Rows near named flat spaces through zero (a row that begins with a name and a colon came from that space):
j698j962: [  7 -28  -7 -25   2  18  26  40 -26 -13  19 -71 -32  20 -11   9 -32   9
 -17 -22   7 -13 -43   6]
j750j184: [-49 -51   3 -22  -8  18  44 -20   6   0  63 -29  54  -1  50  15 -11  28
  17  21   2  -3  -2  14]
j834j641: [  4  -6 -21 -39  13  28  15 -53 -34  -8  12  -9  -7   0  14 -19 -31   4
  63  20 -22  -7 -12  26]
j750j184: [-15   8  15 -30 -40   2  13  18  17   3  40   4  40 -24  13 -18  23  17
 -25 -20   5  -7   1  17]
j715j256: [-13 -16  -1 -12   1  18  -4   0  -4  24  10  15  28   7  31 -23  -9  15
   4   9  -2  -9  -3  -1]
j750j184: [ 16 -24  14 -23  18  29   7  29 -21  -5  32 -15   5 -35 -18 -13  -7  16
 -39 -48  18  -3  23  10]
j834j641: [-12  18  32  10 -13   0 -31  -7  26   8  25  35  36 -11  20  34  19 -37
 -27 -18  17   1  -8 -13]
j41j634: [-27  16 -13   0 -55 -48  46  18  38 -19   3 -32   3   0 -11   0  34  30
  -1  18  -7   7  -1  16]
j41j634: [ -8 -36  31  -2  -5  35  15 -13   0 -34  63 -26  20   6   2  57  11 -14
 -17  27  -3 -14 -52   5]
j715j256: [ 15 -46  16  22  39  13  16  18 -47 -14 -14 -34 -23   0  19  17 -29  -1
 -10 -33  -1  16  46 -17]
j834j641: [ -7  -9 -12  43   9 -32  10  14  23 -12 -25 -27 -29  22 -30  37   7   0
  -9  25   8  11  -6 -17]
j715j256: [ -8  35 -18 -32  -9  -4 -13 -33  21  16  13  36  21 -28  -9 -29   6   2
  25  -3   9  -2   6  22]
j293j812: [-13 -38  14  62  14  -7 -18  48  27  32 -27  29  24  29   7   0  25  24
 -53  36   6  -1  12 -42]
j293j812: [ 24 -18  12  28  12  20  -5  -4 -13 -23 -12   2 -21  24 -23  19  15  -6
  -6  50 -24 -10 -33 -10]
j41j634: [-11  29 -48 -17 -29 -35   8  26  24  33 -40   2 -10  19 -14 -66   3  45
  17  22  -5  -9 -10  10]
j293j812: [ 11 -32  34   8  -1  23  11  32  -9 -25  32 -22   5  -7 -13  26  17   2
 -50  -9   2  -6 -10  -4]
j834j641: [ 16  -2   6  16  -6 -14  13  35 -10 -16 -22 -21 -26   1 -16  -1  10   8
 -24 -14  -6   6  15  -6]
j698j962: [ -5 -16 -22  12  40  -4 -16  17 -22  33 -39 -27 -32  40  31   9 -63 -17
  13 -28  19   6  -3 -29]
j698j962: [-30 -17 -33  15  31 -10  -3 -36   1  29 -26  -2  -2  37  39   8 -42  -3
  55  32   2   8   0 -15]
j698j962: [ -7   5  21  11  -8 -11  -8  21   5   1   5 -11   3   2  20  32  -3 -26
 -27 -39  16   7   2 -16]
j698j962: [-30  30 -21  17 -15 -47  12 -53  41  -7 -12  18  11  -8   0  18  20  -4
  48  36  -3  21  24   8]
j750j184: [ 15  20  23  29  16   4 -44 -26  -5   5 -21  46   1   3  17  25   2 -49
   3  -5  -2   7   7 -22]
j834j641: [-14  32  -5  26 -33 -36 -13  10  41   0 -19  -5 -14  41 -10  36  19 -26
  -7  32   1  -5 -59 -15]
j750j184: [  7  -7  24  -4 -35   5  28  17 -14 -32  15 -25   0   3   8   7  22   5
 -14   5 -25  -6 -15   9]
j293j812: [ -4  -1 -26 -11  25  10 -18  -6  26  25  10  23   9  -9 -41 -21  -2  20
  -3  19  23 -10 -11   7]
j293j812: [-20 -20   0 -11  13   0  18  -5  -7   5  21 -17  18 -22  27   4 -21   8
   5 -36  17  14  43   4]
j750j184: [ 28  24 -28  12  21 -12 -20   7   6  -7 -36 -13 -61  19 -69   9  -8 -14
   1  13   8  -5 -39  -4]
j750j184: [ 18 -11 -21 -10  -8   8  29   4 -15 -25 -10 -32 -35  19 -37 -20   5  30
  17  48 -29 -15 -36  18]
j293j812: [ 15 -35  23  13   5  15  30 -13 -60 -18 -24  -1   3  -2  57 -22  -4  15
  27   4 -48  13  63  -3]
j41j634: [  4  55 -22   4   3 -22 -42 -23  40  -1  -7   4 -36  17 -53  47  -5 -54
   9   7  28  -5 -69  -4]
j41j634: [ -8  41   4  -8 -27 -18 -27  14  28  11   7   1  -1  11   0  23   1 -36
 -18 -27  22  -6 -44  -6]
j715j256: [ 41  33  51   4 -12   4 -30  19 -50 -12 -25  14 -17 -14  43  10  -6 -59
 -24 -87 -12  12  32 -17]
j715j256: [ 12  27  15   6 -52 -36  35  31  15 -51   4 -38 -25 -16 -41  21  46   1
 -30 -12 -11   7  -4  14]
j41j634: [ -3  41 -20  -8  -5 -24  -4 -43   6 -12 -13  -8 -27   4  -4  24 -16 -36
  48  -2   0   9 -16   9]
j698j962: [-14  25 -22   5   0 -46  22 -30  14 -17 -14 -19 -18 -23  -8  19  -6  -8
  37 -20  10  30  46  10]
j715j256: [-12  44  -4  -3 -41 -38  26 -52   7 -50   3 -43 -30  14  11  64   0 -51
  56  10 -18  13 -37  15]
j41j634: [ 18 -26  15  29  28  13 -15  29   0  14 -15  43  17 -24 -23 -33  27  33
 -46   3   3   3  55 -14]
j750j184: [ 27  12  -3  15  11   0 -14  -1 -11 -13 -28   0 -37  14 -29   7   1 -16
   3  13 -11  -2 -19  -6]
j834j641: [  6  18 -34  -3 -21 -27  12  32  -2   8 -48 -30 -44  39 -12 -31 -11  18
  13  15 -15  -8 -31   0]
j834j641: [-21  14 -18   7 -13 -23  -2  -4  35  10  -4   0   2  17 -10  10   7   1
   8  27   8  -2 -27  -2]
j698j962: [ 50  27  29  -2  -7  -5  16 -12 -57 -62 -19 -28 -53 -30  -7  23   0 -42
  12 -57 -27  21  38  11]
j834j641: [-18  13  29  11 -13 -18   0 -16  32 -18  37  15  34 -43   1  44  30 -23
 -22 -29  23  19  35   1]
j41j634: [ -6   9  -2   1 -18  -2 -10  15  33   6  13  10  10   8 -29   1  25   8
 -24  27   7 -15 -41   1]
j698j962: [ 25  21  12  16   5  -7 -16  -9 -24 -10 -35  12 -26   2   8   6  -4 -30
  10 -18 -14  10  18 -10]
j698j962: [-32  17 -28  19  -5 -48   7 -10  30   7 -23 -28 -18  28  11  35 -18 -17
  29   6  15  15 -11 -12]
j293j812: [  9 -32  34  -1  -5  23  23  11 -32 -21  20  -7  18 -18  27  -3  11  12
 -18 -15 -19   3  33   3]
j715j256: [ -2 -53  11   9   1   7  47  33 -29 -16   2 -40   2   1  21 -11  -1  41
 -15  -2 -17   7  39  -2]
j293j812: [  6 -56  10  18  32  22  25  -2 -45   1 -17   5  12  -7  39 -30 -10  36
  12   9 -26  12  72  -8]
j41j634: [ 15  14  17  23   6   8 -52  30  39  28  -2  69  26 -15 -46 -19  45   6
 -64  12  19 -13  -5 -16]
j41j634: [-17 -61 -23 -18 -11   0  61  79 -32  24 -16 -64  -2  27  38 -69 -28  85
 -15  -9 -14  -7  26   1]
j293j812: [-10  -9  26   1 -16   4   4  16   7  -2  26   2  29 -12  19  12  16  -1
 -30 -18   6   1   9  -3]
j834j641: [-13  -6  -5   6  17   0 -27  24  16  44  -7  25  21   3  12 -19 -11   9
 -23 -17  26  -2  13 -18]
j715j256: [-11  -6 -31  -5   9 -21  42 -34   6 -26   3 -29 -15 -20 -28   4  -1  24
  42  21  -3  17  30  23]
j750j184: [  6 -13  11   8  21  34 -19 -49 -10 -10  14  23   7  13   6  28  -2 -26
  25  46 -15 -10 -34  -3]
j715j256: [  4 -28  27   6 -10   4  22  59  -3 -22  27 -48  -6  -5 -14  27   9   7
 -62 -37  15   0  -4  -6]
j715j256: [  2  21   1   7  13   8 -52   0  26  22   5  22  -3  21 -18  29  -7 -40
 -20   1  27 -14 -59 -18]
j293j812: [ -6  35  -9 -24 -31 -28   4  19   1  18 -17   0   2 -10  24 -35  -6   4
   5 -46   3   6  25   7]
j750j184: [-12  -6 -28   5  48  11 -27 -37  22  15  11   2 -10  14 -30  35 -30 -21
  22  25  32  -4 -38  -6]
j834j641: [-18  28 -13  48  -7 -71  11   2  33 -23 -37 -43 -45  19 -14  72  -2 -38
   8 -13  19  32   6 -21]
j698j962: [ -5   8 -11  19  12 -11 -17 -19   3  17 -31  21  -4  18  16  -1 -10 -11
  24  18  -5   5   5 -14]
[-16  -7  12  -9 -36  -6  26  18   4   0  14  -3  30  -7  29 -21  21  27
 -10   0 -14  -1  17   8] => j41j634
[-21  34 -18   8  -7 -17 -36 -27  51  30  -6  47  20  14  -9   3  14 -14
  14  39  13  -7 -35  -6] => j293j812
[ 16  15  -5   6  31 -18 -19  13 -39  23 -54   1 -30 -11  35 -17 -46 -23
  11 -83  14  27  73 -20] => j41j634
[-16  -9 -32  -1  14   6   1 -37  12   7  -2  -5  -7  33  -7   7 -17   4
  44  62  -6 -11 -47   4] => j834j641
[-20  14  16  13 -25 -32   3  21  17   4  -2  -9  12  -2  32  23   6 -17
 -19 -38  13  15  21 -13] => j750j184
[ 13  14 -25  -5   6  -9  -2   7   4   6 -23   4 -22  -3 -36 -30   1  18
   6   6   1  -2   4   7] => j698j962
[-20  23  -8 -34 -29   1   4 -47  -5  16   7  28  35  -2  58 -32  -6  -1
  57  12 -24  -3   3  19] => j715j256
[ 17 -20 -10   4  39  25 -10 -16 -23   9 -16  20  -8  -2 -10 -25 -13  14
  16  20  -9  -2  17  -1] => j41j634
[ -2  37  24  21 -46 -26 -16  16  27 -16  -3  -7 -10  30   2  51  26 -47
 -24   5  -3  -6 -60 -15] => j293j812
[ -4  36  15  45 -10 -44 -30   6   8   5 -48   0 -25  33  37  54 -11 -65
  -1 -31   7  19  -3 -38] => j698j962
[  0 -10 -26 -23  12   9  19 -26 -38   6 -18 -18 -16  13  31 -30 -39  13
  57   6 -21   1  11  12] => j41j634
[ -4   4  -4 -30   6  13   0  -3  19 -14  54 -27  -2 -22 -43  31  -7 -12
 -18 -24  35  -8 -36  18] => j293j812
[ -1 -41  13   6  -2   7  25  52 -19  17  -9   4  27 -12  26 -54  12  58
 -35 -14 -11   3  63  -6] => j41j634
[ 29  11  41 -19 -51   4  33  46 -20 -67  38 -69 -33 -10 -27  42  24 -23
 -50 -44 -11  -8 -43  17] => j698j962
[ -1  12  12 -16  -9  -6 -10  26 -31  30 -21   4   9  -4  68 -30 -32 -13
  -2 -77   4  10  44 -11] => j41j634
[  8  17  -8  -5  -2  -8   3 -12  -4 -24  -1 -34 -37  13 -19  35 -14 -30
  17  -4   1   0 -37   5] => j293j812
[  2  34 -46 -17  18 -12 -31  -3  35  33 -16  25 -15  -6 -58 -33  -7  11
   6   6  30  -9 -19   8] => j750j184
[  2  15  13  14   2 -10   1 -42   7 -33  11   3  -5 -20 -12  47  14 -33
  16   2  -1  16  11   4] => j41j634
[  2  10   2   0  -1   4 -20   0   5  12  -3  18   5   6   2  -3   1 -10
  -5   1   3  -6 -15  -5] => j715j256
[-38  17 -23  -9 -24 -25   4 -14  44  18  12   2  22  12   8   5   4   5
  19  25  12  -3 -27   6] => j750j184
[ -9 -33   7 -11   6  39 -19  33  13  37  30  25  42  11   3 -30   7  31
 -42  22  11 -28 -33  -6] => j698j962
[  7  -1  11 -11 -21  -8  31  18 -13 -20   6 -15   2 -29   0 -19  17  22
 -12 -27 -10   9  42  15] => j715j256
[ 27  -2   5 -10 -19  20   1  43 -16 -14  -2 -31 -33  33 -27  -6   3   2
 -28  14 -16 -27 -71   1] => j698j962
[ -6 -22 -12  42  -3 -35  27  64  50 -16  -6 -35 -20   3 -82  15  43  46
 -63  29  21   4  -2  -9] => j41j634
[ -1  -3  -6 -46   2  21   1   8 -16  31  17  23  34 -37  20 -68 -12  35
  -1 -40   8  -5  44  19] => j834j641

Rows near named flat spaces through zero (a row that begins with a name and a colon came from that space):
j802j607: [-17 -74  33 -30  56  -6   5  10  35  15  -5   8 -43  27 -17  -9 -11  14
  27 -42  -7  13 -61  17]
j802j607: [ 35  46  -9  24 -31  27   2  18 -10   3   4 -14  21 -19  24   4   4 -21
  -8  11  14 -15  10 -16]
j336j777: [ 18  -2  -1  13 -10 -48 -33  12 -25  -8  15  -7 -59  -7  20  19 -40   3
  -2 -15   0  -9 -28 -10]
j500j245: [ 19  10   0 -14 -13  -1 -13 -22   8  12   0  -4 -13  12  25  -9   6 -19
 -17 -29   4  -4  -2   8]
j802j607: [-12  -5  32   2  31 -11 -25 -10   0  15 -33  42  39  17  26   0   2 -18
  13   0 -46  -4 -13  40]
j336j777: [-27   0   7 -25  14  -1  44 -19  18   0  14  -7   1   9 -15 -22  27  -8
 -10  -4  16   9   4  18]
j336j777: [ 32  55   6   8 -20  40  51   9   0  21  13 -15  14 -19  39 -19  23 -54
 -20  -9  24 -12 -14   0]
j810j736: [-40 -27  43   2  62 -20  30  53  51 -12  19   7  33  11 -39  13 -11  31
  34  19   7  18 -19  26]
j336j777: [-19 -59   0 -18  32  38   2 -10  -9   6 -35   1   0  15 -36 -22  26  17
  37   1 -18   0 -24  -6]
j802j607: [-33 -57  33   7  20 -44 -48  34  28   2  -9  30 -42   0 -72  39 -70  48
   5 -12 -10  31 -14  21]
j336j777: [ 55   5 -15   1 -22 -10   2  22 -14   1  37 -45 -82  -9  35   1 -26  -9
  -5 -43  35 -14 -51 -38]
j374j722: [  8  32   8 -14 -21 -20  -3 -15   2   8  14 -22 -20  11 -20 -10  -1 -15
 -24 -26  23   5  -2  21]
j500j245: [-12  13 -45  -1 -13  10   3 -18 -49 -21 -11 -14  42   6 -59  -2  10  46
  18  36 -17  17  41 -29]
j500j245: [-19   2  34  30  -1  21  16  26  28  23 -18  58  18 -40  13  22 -23 -29
 -27  16 -13   8  12  24]
j374j722: [-10 -15  13   4  26 -26 -55 -11  15  -3 -26  42  50  24  32  18  -7  12
  16  10 -47  -3  19  25]
j810j736: [ 23  63 -19  15 -14 -15  24 -21 -49 -15  18 -14  19 -10  91 -16  34 -47
  -4  22  -6 -38   0  -8]
j500j245: [ 21  -2   1   0 -31 -13 -27  12  54   1  27  -9 -41  -8  15  22 -27   1
 -37 -27  39   1  18  -5]
j374j722: [  0  -9  15 -44 -28 -16 -15 -34  30  16  15 -44 -89  22 -51 -28  11 -19
 -38 -62  57   3 -18  28]
j810j736: [-10 -17  19  25 -17 -46 -28  16 -27  -9   8  -4 -97 -34   1  13 -30 -20
 -14   1  18 -25 -34   5]
j810j736: [ 37  12  -1  13  -1 -15  17  13  -9  -1  30  -9 -45 -18  99   0  -5 -40
  -6 -17  10 -31 -41 -18]
j500j245: [ -6 -24 -11  15   3 -20 -22  -3 -61 -24  -8 -21 -48 -10   9  -9  13  -2
  30  24  -5 -37 -31 -20]
j336j777: [ 57  38  -4  -9 -26   2   6  -4 -40  17  17 -52 -57   6  19 -25   4 -37
  -4 -48  27 -18 -58 -11]
j850j923: [-11 -37  10   0  -4 -27  10  33  28 -11  38 -26 -93 -20 -32  12 -31  15
 -13 -17  51   3 -26 -12]
j500j245: [  9  -7  -8 -15  10  -8  42  17  -2  -9  39 -44 -44   4 -17 -12  -2  13
  11 -19  34   6 -37 -22]
j810j736: [ 25 -26 -10 -16  16 -17   5   5  -3  -8  27 -31 -54  14  37  -8  -3   5
  18 -31  14 -12 -47 -25]
j850j923: [ -6   4 -13   2 -22 -45   5  -8 -12 -16  33 -10 -63 -18  14   9 -22  -2
 -29  -5  21  -3   4 -11]
j802j607: [-18  17  -8 -13 -21 -17 -14 -34  22 -13   8  -5  11   8  -2  -5  23  -4
 -28   9  17  -4  50  17]
j850j923: [ 32  51  32  38   1   6  21  64  30  17  21  17  40 -24  37  31 -39 -22
  -9   1   6   7 -13   9]
j500j245: [ 12   3 -20 -20  -2  -6  14 -16 -25  -6  15 -35 -27  15  -7 -19  12   6
   9 -17  12  -1 -20 -17]
j374j722: [  7   1 -18 -17  20  13  13 -12 -36   5 -15  -4  37  27 -27 -12   3  27
  32  -7 -34  22 -14 -11]
j850j923: [  4  17  10 -13  10  20  31 -11  16  16   0   6  27   8  23 -17  22 -26
  -7 -12  -2   3  -4  15]
j810j736: [-11 -10   5   3 -11  15 -16 -26  14   2 -19  17  -3 -11  44 -10  34 -35
 -18  12   1 -29  21  12]
j500j245: [-25 -29   8  19  16 -20   2  23  -8 -16   4  13 -23 -21  -3  15 -16  12
  12  26  -5  -6 -10  -6]
j500j245: [ 26  38   0   8 -35  41 -25  -6  19  20 -22   5  47  -1   0   2  11 -19
 -21  -3   4  -1  36   9]
j374j722: [  3  33   3  19  -1  -1  10  12  -7   1   0  18  43 -10  15  12  -8  -6
  -3  19 -15   4  15   5]
j802j607: [-21   4 -32 -29 -19 -18   8 -61  -3 -17  12  -8 -10  11  13 -19  34  -2
 -28   3   9  -2  46  -1]
j850j923: [  7  20   7  35  -2  24  16  36  -4   2  -4  15  33 -29  16  15  -7 -11
   5  30  -5  -7   3  -9]
j802j607: [-18 -20 -41 -26  11   2  62 -22 -35 -22  25 -31 -28   2 -19 -24  23  25
  13   7   9  10  -6 -38]
j374j722: [ 15  20 -11   0  -7 -20  -5   1 -16  -9  15 -20  -5   7   4   2  -7   7
   4  -4   5  -2  -4  -9]
j374j722: [ -6 -39   8  -8  -6  15  -3   6  33   5   2  -9 -51  -9 -15  -3   2  -3
 -12 -16  30  -5  -9  -4]
j810j736: [-13 -34  27   8  21  15   1  35  55   5  -1  18   3  -9  -4  15 -12   6
   3   2  10   4  -3   9]
j810j736: [-40  26  44  28  22 -19  26  20  16  -3   1  37  41 -23  21   8   7 -35
  -9  41  -8 -10   9  46]
j810j736: [  2 -31 -19 -20  -9   3 -28 -34  -7  -7 -10 -19 -37  14   5 -18  25   2
   3 -12   7 -18   1 -12]
j336j777: [ 46  14 -18  25 -15  27 -20  31 -12   5  -6   0  23 -10  19  22 -27  14
  13   1 -12   1  -1 -36]
j850j923: [ -7 -10 -41   1 -19 -31 -35 -27 -56 -31  -2 -19 -28   2 -17   1   1  31
  11  22  -9 -11  18 -29]
j336j777: [  5 -31  -8 -13  14 -20 -19  -4 -29  -4  -4 -14 -39  18 -23  -3 -17  26
  25 -20 -12   5 -35 -13]
j802j607: [ 13  14  -8  27 -12 -18 -23  -1 -40   4 -14  37   1 -20  45  23 -33  -9
  -7   9 -40  -4   1  -8]
j802j607: [ 29   6  12  -8 -14  71 -22 -12 -13  45 -57   1  24  13 -41 -23  17 -22
   7 -30 -16   5 -20  13]
j850j923: [ 16 -19  17 -21  21  -1  -5  25  36   6  16 -34 -16  30 -38  -4  -9  22
  20 -37  26  12 -36   4]
j336j777: [ 30  40 -11  13   8  25  26  20 -36  15  -9  12  63   2   0   7 -20  10
  21   2 -37  24 -11 -16]
j810j736: [ 23 -22 -29 -33  -7  31 -11 -38   8  11 -12 -10  -4  26  13 -19  21   8
  -1 -33  -5   4   7 -20]
j374j722: [ -8  55   8  -1   3  20  39 -11  -7  27 -17  40  89   5 -20   0  -5  -9
 -14   4 -38  40  27  29]
j802j607: [-11  -1   5  24  11 -42   4  37   7 -24  31   6  -9 -18  13  30 -34  19
   4  23   6   0   1  -8]
j374j722: [ 35  27 -27 -12 -17  19  40  22  -9   9  30 -36  -5   4 -50   3 -30  32
  -2 -30  22  39 -10 -36]
j850j923: [-11   3  25  21  11   4 -12  16  25  13 -20  53  47 -11  19  24 -21  -7
  -8  15 -31   9  19  24]
j374j722: [ 18 -19 -23 -12  -7 -14  -9   2  -8 -16  24 -40 -52   8  -5  -3  -6  22
   9 -17  25  -6 -17 -32]
j500j245: [ -9 -24 -11   6  10 -29 -40   2 -15 -29  -1 -14  -7  11  -4   7   3  28
  28  22  -5 -18   2 -11]
j336j777: [ -5 -15  -3   1  -3   4  55  26  65 -12  54  -8 -38 -30  44  10  -2  -7
 -32   0  52  -2  13 -22]
j850j923: [ 30  14  38  11  17  25 -33  41  40  30 -23  17  62  20 -12  17 -24   3
  18 -20 -16  14 -16  26]
j850j923: [-26 -23  12   9  -8 -29 -32  -8  15   2 -11  42 -26 -16   2  24 -31   2
 -27   3 -14   7  22  17]
[  2  19  34 -15  30  18 -22 -15  51  27 -32  39 104  42  22  -4  21 -14
   6 -12 -36  11  20  53] => j500j245
[ -6 -38  -9  -3  29  -9  30  14 -29  -5   9   2 -37  -5  -4   2 -23  24
  25  -6 -17  12 -42 -26] => j802j607
[  4   5   6   2  -6  53  -6 -17  -7  23 -43  19  39  -2   2 -17  30 -26
   1   6 -20  -8   8  11] => j850j923
[ 61  -7 -52 -29 -19  26  -7 -35 -17   3   9 -37 -31  22  64 -22  21  -2
   4 -44   5 -15 -15 -52] => j810j736
[-15  25 -32  14  21  44  81  -2 -48   1 -13  41  91 -21  14  -1  10  10
  17  48 -56  27  24 -28] => j374j722
[ 12   4 -10 -33  14  -7  28 -15  -3   0  22 -33 -10  30  -6 -22  13   7
  10 -31  11  10 -25  -5] => j500j245
[-20   3  -6  18   5  20  39  12 -44  -3 -11   7  10 -27 -29  -4   3   1
  13  34 -14   4  -7 -13] => j500j245
[  9  -1  19 -13  15 -56 -89 -19  12  -2 -16   7  22  52   9  11 -14  16
  16 -23 -28  -5   0  38] => j374j722
[ -1 -16 -17 -12 -17 -28 -11 -23  14  -8  20   1 -50  -3  29   6 -11   1
 -29 -17  13  -2  15 -10] => j802j607
[ 17  12  -7 -15  12 -11  27  13   3 -10  35 -42  -9  18  -3 -11   5  11
  15 -16  25   3 -25 -13] => j850j923
[  1 -24   4  -8   0   9 -11   7   9   2  -3 -17 -28   5 -32  -5   0  10
   7 -13  16   0 -15  -3] => j850j923
[  0  12  -4 -17 -25 -13  11 -16  22   3  24 -14 -37  -1  -9  -4  -5  -8
 -37 -25  32  10  13   5] => j374j722
[  -4  -26    7   10  -14  -78  -49    5   -2  -21   28   -7 -102  -13
   27   23  -40    0  -19  -13   21  -22  -19    1] => j336j777
[ -2   7  69   0  17   2 -66  -3 -17  28 -58 -13   6  32 -50 -31  32 -45
  31 -16  -7 -32 -59  74] => j374j722
[-16  -7  30  25  23 -41  10  58   2 -17  28  -9 -29 -17 -25  22 -37  15
  18  16  17   0 -35   6] => j810j736
[ 14  -9  -1 -18   2 -24 -27  -3  36  -7  20 -19 -14  26  12   4  -4  14
  -2 -26  19  -1   1   2] => j500j245
[  5   6   1 -35  -2 -21 -21 -40  54  17   4  28  23  36  25   6 -12   3
 -35 -44 -13  28  35  28] => j500j245
[ -3 -54  -6  16   6  38 -56  10   5  -2 -47  20  18  -3 -14  13   3  26
  30  23 -24 -13  13 -18] => j336j777
[-12 -23  12  -2  12  -2   6  15  24   0   6   2 -17  -3 -14   5  -9   8
   1  -4  11   6  -8   3] => j850j923
[ 29  38   6  21 -11  54  22  45  -3   8  -2 -34  40 -11 -34  -6  14  -7
  20  15  26  -5 -12 -13] => j802j607
[ 18   1   8  -8  -3  -7   5   5  51  -4  32 -18 -24   3  58  -3  14 -23
 -18 -20  38 -20  -3   1] => j802j607
[ 29  24  11 -19   6  83  21 -19   5  39 -39  -9  63  24   3 -43  58 -41
  14 -21  -8  -6 -16  16] => j850j923
[-49  29  18  22  25 -60  -8   4   4 -33   8  30  72   2  12  20   3   9
   7  61 -23  -5  45  38] => j802j607
[-28   5  -9   1  24 -41 -11 -24  -7 -17  -6  46  62  15  33  17  -7  20
   5  29 -53  12  40  14] => j850j923
[ 16  16  18  -8  -3 -29 -45  -7 -17   1  -5 -33 -19  28 -19 -13   6 -10
  13 -22  10 -17 -30  25] => j374j722
[-41  -1  27  23   1 -22 -12  13  -1 -11  -9  15  -2 -20 -36  10  -3  -5
  -4  36   4  -8  12  29] => j810j736
[ 40  19 -15  15 -49  19 -47 -29 -61   6 -27 -29 -52 -16  39 -24  31 -53
  -7  -5   9 -55 -21 -14] => j500j245
[ 11 -51  -8  27  27  34  22  51   1   0  -4  25  -8 -31  29  24 -31  23
  30  14 -20   3 -29 -47] => j336j777
[ 11  11 -12  -2  -3 -36 -24  -7  -5 -15  15  -8  -1  14  21   9 -10  13
   1  -3  -3  -4   8  -4] => j374j722
[ -8  18  17   1   5 -46 -12  -9  26   7  10  44  16   5  39  24 -34  -7
 -29 -13 -23  17  20  31] => j850j923
